Below is a small trained network, with its code and all its weights. Each question gives an input and a class and asks what happens when units are switched off, that is, made to give their printed mean instead of their output.

import numpy as np


def w(rows, s, z=0):
    codes = np.array(rows[::2]) - 128.0
    scale = np.full(codes.shape[1], s)
    scale[-1] = z or s
    return codes * scale


def f(y):
    return y / 2 * (1 + np.tanh(0.7978845608 * (y + 0.044715 * y**3)))


def log_softmax(a):
    a = a - a.max(-1, keepdims=True)
    return a - np.log(np.exp(a).sum(-1, keepdims=True))


def net(x, mask):
    res = np.array(x, float).reshape(1, 6) / 4 @ E
    y = f(res @ A[0][:, :-1].T + A[0][:, -1])
    res = res + np.where(mask, y, B[0][:, -1]) @ B[0][:, :-1]
    return log_softmax(res[-1] @ U[:, :-1].T + U[:, -1])


A, B = {}, {}
E = w([
[77,216,140,158,120,2],'x0',
[132,133,105,158,31,142],'x1',
[165,71,164,219,168,122],'x2',
[110,116,119,128,128,128],'x3',
[102,68,251,107,73,106],'x4',
[184,151,144,119,122,115],'x5',
],0.01)
A[0] = w([
[158,117,85,198,14,126,142],'N0',
[187,190,72,107,141,143,91],'N1',
[192,126,198,167,221,122,83],'N2',
[124,225,95,169,123,44,93],'N3',
[176,85,150,247,140,123,148],'N4',
[26,136,151,114,176,95,117],'N5',
[89,185,141,10,113,161,167],'N6',
[195,157,159,110,154,125,254],'N7',
[144,115,131,106,137,165,94],'N8',
[82,155,149,141,145,112,224],'N9',
[137,130,164,76,231,106,123],'N10',
[161,155,68,143,157,132,137],'N11',
[209,199,94,176,137,143,91],'N12',
[64,107,101,152,121,70,98],'N13',
[156,149,146,132,130,61,179],'N14',
[138,181,152,153,64,201,110],'N15',
[173,159,254,61,85,139,126],'N16',
[168,97,117,102,136,161,117],'N17',
[166,105,179,123,111,144,144],'N18',
[101,143,42,163,170,155,77],'N19',
[97,196,168,219,79,116,155],'N20',
[135,165,149,148,138,66,88],'N21',
[194,96,40,92,156,56,176],'N22',
],0.0099,0.0065)
B[0] = w([
[87,181,204,10,201,146,215],'N0',
[94,89,157,151,112,77,201],'N1',
[114,126,113,116,140,114,196],'N2',
[137,93,107,75,107,146,255],'N3',
[102,117,44,138,168,86,235],'N4',
[131,97,128,126,125,149,188],'N5',
[115,121,49,151,154,85,227],'N6',
[89,178,94,130,123,178,227],'N7',
[195,93,119,137,69,111,144],'N8',
[143,144,118,133,107,179,209],'N9',
[141,149,190,60,170,155,188],'N10',
[76,78,158,133,95,151,203],'N11',
[79,104,143,130,96,116,204],'N12',
[149,108,131,119,122,145,163],'N13',
[133,113,123,119,97,169,207],'N14',
[144,126,99,85,165,118,162],'N15',
[45,104,149,167,115,112,225],'N16',
[197,82,90,113,109,155,170],'N17',
[114,113,109,151,111,135,178],'N18',
[84,95,187,129,97,101,192],'N19',
[134,109,99,110,133,153,225],'N20',
[188,85,93,116,93,125,182],'N21',
[89,123,154,137,125,143,210],'N22',
],0.011,0.0084)
U = w([
[76,57,217,157,78,57,63],'0',
[121,149,184,37,206,147,69],'1',
[197,74,108,115,60,180,48],'2',
[111,128,45,141,169,2,107],'3',
[105,141,127,143,123,161,254],'4',
[105,133,137,142,116,151,226],'5',
[172,181,163,156,97,73,122],'6',
[205,219,188,216,109,58,9],'7',
],0.012,0.0071)

Each question gives the input, the list of numbers given to net, and the class t.
The units are the neurons (one row each of A and B). Each row of codes is followed by its name. A weight is (code - 128) times the scale printed after its matrix; where a second scale follows, it is the last column's (A, B and U).
mask holds one flag per neuron, in row order. A switched-off neuron (its flag False) gives its mean, the last column of its row in B, instead of its output. The means were averaged over made-up inputs and are rounded, as every weight is.
A unit's drop is (log p(t) with every unit on - log p(t) with that unit switched off) / (log p(t) with every unit on - log p(t) with every unit switched off).
The circuit of an input: a set's keep is (log p(t) with only the set's units on - log p(t) with every unit switched off) / (log p(t) with every unit on - log p(t) with every unit switched off). Starting from the 12 units with the biggest drops (on a tie, the unit counted first), units are removed one at a time, each time the one whose removal leaves the highest keep (on an exact tie, the one counted first), for as long as the keep stays at least 0.8.
units of the circuit, in order: the units of the circuit, biggest drop first
most important unit: the unit with the biggest drop
k most important neurons: the k neurons with the biggest drops, biggest first
drop when u is switched off: that unit's drop, to one decimal
input [-2,6,-7,-5,-3,3], class 3: units of the circuit, in order	N6
input [-7,-7,-4,-4,8,1], class 0: 2 most important neurons	N16; N0
input [-4,-1,-6,-6,4,4], class 3: units of the circuit, in order	N6; N11
input [-4,-5,-2,-4,-5,6], class 5: 2 most important neurons	N0; N7
input [4,4,-3,-5,6,8], class 5: units of the circuit, in order	N1; N19
input [1,0,1,2,5,-8], class 5: units of the circuit, in order	N19; N1
input [-4,2,-7,5,-8,6], class 0: units of the circuit, in order	N1; N19
input [2,4,6,-5,-6,-2], class 0: units of the circuit, in order	N19; N12
input [-2,6,6,5,-6,-3], class 0: 2 most important neurons	N19; N11
input [1,7,8,6,2,8], class 3: 2 most important neurons	N4; N10
input [-3,7,7,0,0,1], class 1: 2 most important neurons	N0; N6
input [0,3,-5,-4,-4,-2], class 3: 3 most important neurons	N6; N10; N14
input [-3,-3,-8,0,-7,-8], class 3: 2 most important neurons	N6; N16
input [-2,5,-8,-5,3,-8], class 3: units of the circuit, in order	N6
input [3,6,-3,-7,-8,5], class 0: 2 most important neurons	N1; N12
input [5,8,-5,4,0,1], class 1: drop when N0 is switched off	0.8
input [8,3,-5,-7,-7,0], class 2: drop when N21 is switched off	0.2
input [8,5,3,7,-4,-3], class 2: drop when N3 is switched off	0.2
input [-6,3,-7,7,8,2], class 0: 2 most important neurons	N16; N4
input [-4,4,-4,-3,-5,4], class 0: most important unit	N1
